Below is a small trained network, with its code and all its weights. Each question gives an input and a class and asks what happens when units are switched off, that is, made to give their printed mean instead of their output.

import numpy as np


def w(rows, s, z=0):
    codes = np.array(rows[::2]) - 128.0
    scale = np.full(codes.shape[1], s)
    scale[-1] = z or s
    return codes * scale


def norm(h):
    return h / np.sqrt((h * h).mean(-1, keepdims=True) + 1e-5)


def f(y):
    return np.maximum(y, 0)


def log_softmax(a):
    a = a - a.max(-1, keepdims=True)
    return a - np.log(np.exp(a).sum(-1, keepdims=True))


def net(x, mask):
    res = np.array(x, float).reshape(1, 6) / 4 @ E
    u = 0
    for l in range(2):
        y = f(norm(res) @ A[l][:, :-1].T + A[l][:, -1])
        res = res + np.where(mask[u : u + 7], y, B[l][:, -1]) @ B[l][:, :-1]
        u += 7
    return log_softmax(norm(res)[-1] @ U[:, :-1].T + U[:, -1])


A, B = {}, {}
E = w([
[126,160,147,74,47,226,117,133,173,123],'x0',
[135,193,40,181,84,79,152,174,66,112],'x1',
[164,106,7,124,89,90,193,150,251,157],'x2',
[86,104,122,191,200,170,201,119,111,135],'x3',
[175,111,191,177,59,64,122,72,112,224],'x4',
[48,79,110,113,140,65,182,183,102,155],'x5',
],0.013)
A[0] = w([
[160,109,196,204,68,80,86,63,54,170,126],'0.n1',
[146,120,74,119,85,9,138,152,168,158,1],'0.n2',
[83,158,151,162,148,101,56,136,64,58,157],'0.n3',
[143,131,46,114,82,128,107,132,143,121,56],'0.n4',
[75,88,143,154,185,84,143,152,112,172,35],'0.n5',
[190,193,113,190,68,16,121,146,136,142,35],'0.n6',
[80,116,124,96,117,183,152,157,102,70,140],'0.n7',
],0.012,0.0068)
B[0] = w([
[171,17,152,178,81,18,161,43,160,235,255],'0.n1',
[73,52,32,57,41,96,145,151,22,117,211],'0.n2',
[203,70,178,112,208,121,115,134,12,126,240],'0.n3',
[219,167,149,121,55,123,125,47,128,149,178],'0.n4',
[174,113,255,169,114,165,132,19,128,51,181],'0.n5',
[78,190,58,80,96,204,254,134,175,92,219],'0.n6',
[33,176,52,77,112,119,85,232,117,91,214],'0.n7',
],0.0095,0.0089)
A[1] = w([
[100,114,98,255,168,120,181,133,95,109,99],'1.n1',
[149,127,84,103,121,116,148,155,140,80,155],'1.n2',
[68,67,167,85,176,168,146,137,185,128,81],'1.n3',
[155,150,116,109,88,184,119,110,180,117,77],'1.n4',
[128,93,90,136,109,73,128,135,203,187,114],'1.n5',
[142,135,172,88,102,119,107,128,128,175,49],'1.n6',
[75,120,144,129,139,135,116,159,186,121,2],'1.n7',
],0.018,0.0069)
B[1] = w([
[242,129,168,193,138,59,126,152,179,197,242],'1.n1',
[130,83,148,150,122,171,176,95,143,226,252],'1.n2',
[122,152,141,100,7,186,176,128,230,74,211],'1.n3',
[168,178,137,198,138,136,113,103,198,112,208],'1.n4',
[110,56,185,111,157,144,147,131,12,121,254],'1.n5',
[95,157,156,221,154,105,102,142,125,243,171],'1.n6',
[204,196,40,151,146,156,145,90,168,141,149],'1.n7',
],0.013,0.0091)
U = w([
[82,138,201,24,164,205,63,178,75,5,90],'0',
[132,221,58,135,58,181,153,114,238,92,172],'1',
[72,122,75,126,147,70,96,72,130,85,1],'2',
[117,64,157,79,187,67,56,27,148,33,62],'3',
[75,46,53,82,44,84,240,132,91,160,213],'4',
[98,144,174,160,121,173,23,103,96,182,96],'5',
[241,78,220,190,111,58,159,48,140,184,188],'6',
[174,141,113,169,232,29,101,232,23,112,46],'7',
],0.014,0.008)

Each question gives the input, the list of numbers given to net, and the class t.
The units are the neurons (one row each of A and B). Each row of codes is followed by its name. A weight is (code - 128) times the scale printed after its matrix; where a second scale follows, it is the last column's (A, B and U).
mask holds one flag per neuron, layer by layer. A switched-off neuron (its flag False) gives its mean, the last column of its row in B, instead of its output. The means were averaged over made-up inputs and are rounded, as every weight is.
A unit's drop is (log p(t) with every unit on - log p(t) with that unit switched off) / (log p(t) with every unit on - log p(t) with every unit switched off).
The circuit of an input: a set's keep is (log p(t) with only the set's units on - log p(t) with every unit switched off) / (log p(t) with every unit on - log p(t) with every unit switched off). Starting from the 12 units with the biggest drops (on a tie, the unit counted first), units are removed one at a time, each time the one whose removal leaves the highest keep (on an exact tie, the one counted first), for as long as the keep stays at least 0.8.
circuit, biggest first: the units of the circuit, biggest drop first
k most important neurons: the k neurons with the biggest drops, biggest first
top k neurons in layer l: the k neurons of layer l with the biggest drops, biggest first
drop of u: that unit's drop, to one decimal
input [-7,-7,5,-1,-8,0], class 1: circuit, biggest first : 1.n3
input [-7,0,5,2,1,-3], class 4: top 3 neurons in layer 0 : 0.n2, 0.n6, 0.n3
input [6,3,6,2,5,-4], class 1: circuit, biggest first : 0.n6, 0.n1
input [-1,0,-5,-6,-1,7], class 7: circuit, biggest first : 1.n2, 0.n3
input [-2,-6,0,2,1,6], class 1: 2 most important neurons : 1.n3, 0.n1
input [2,8,-4,-5,1,2], class 4: top 2 neurons in layer 1 : 1.n1, 1.n4
input [-4,-1,6,-8,8,-4], class 4: circuit, biggest first : 0.n2, 0.n6
input [-4,7,5,7,0,0], class 6: 3 most important neurons : 1.n1, 0.n7, 0.n5
input [7,1,8,-8,4,-3], class 1: 3 most important neurons : 1.n4, 0.n1, 0.n6
input [8,3,-3,-5,0,-5], class 1: 4 most important neurons : 1.n5, 1.n4, 1.n1, 0.n1
input [-7,4,-2,0,-1,7], class 6: 2 most important neurons : 1.n1, 0.n5
input [5,4,-5,-6,-5,-5], class 0: 3 most important neurons : 0.n1, 0.n3, 1.n1
input [-7,1,-1,-2,-3,-2], class 7: 2 most important neurons : 0.n3, 0.n1
input [7,-4,7,3,0,-3], class 1: 2 most important neurons : 0.n1, 1.n1
input [2,-5,-4,3,-1,2], class 0: circuit, biggest first : 0.n1
input [2,6,8,-3,4,-7], class 1: 3 most important neurons : 0.n6, 1.n4, 0.n1
input [-6,-5,2,-5,6,4], class 4: 2 most important neurons : 0.n2, 1.n1
input [4,-3,-6,-8,1,5], class 5: 3 most important neurons : 1.n1, 1.n6, 1.n2
input [-7,-3,-7,-2,-5,-5], class 3: top 2 neurons in layer 1 : 1.n1, 1.n6
input [1,-8,7,6,-2,1], class 1: circuit, biggest first : 1.n3
input [2,-1,0,-3,-6,1], class 1: 2 most important neurons : 0.n2, 1.n5
input [5,2,6,4,8,-2], class 4: drop of 0.n2 : 0.2
input [2,5,-6,5,-2,1], class 7: drop of 0.n3 : 0.0
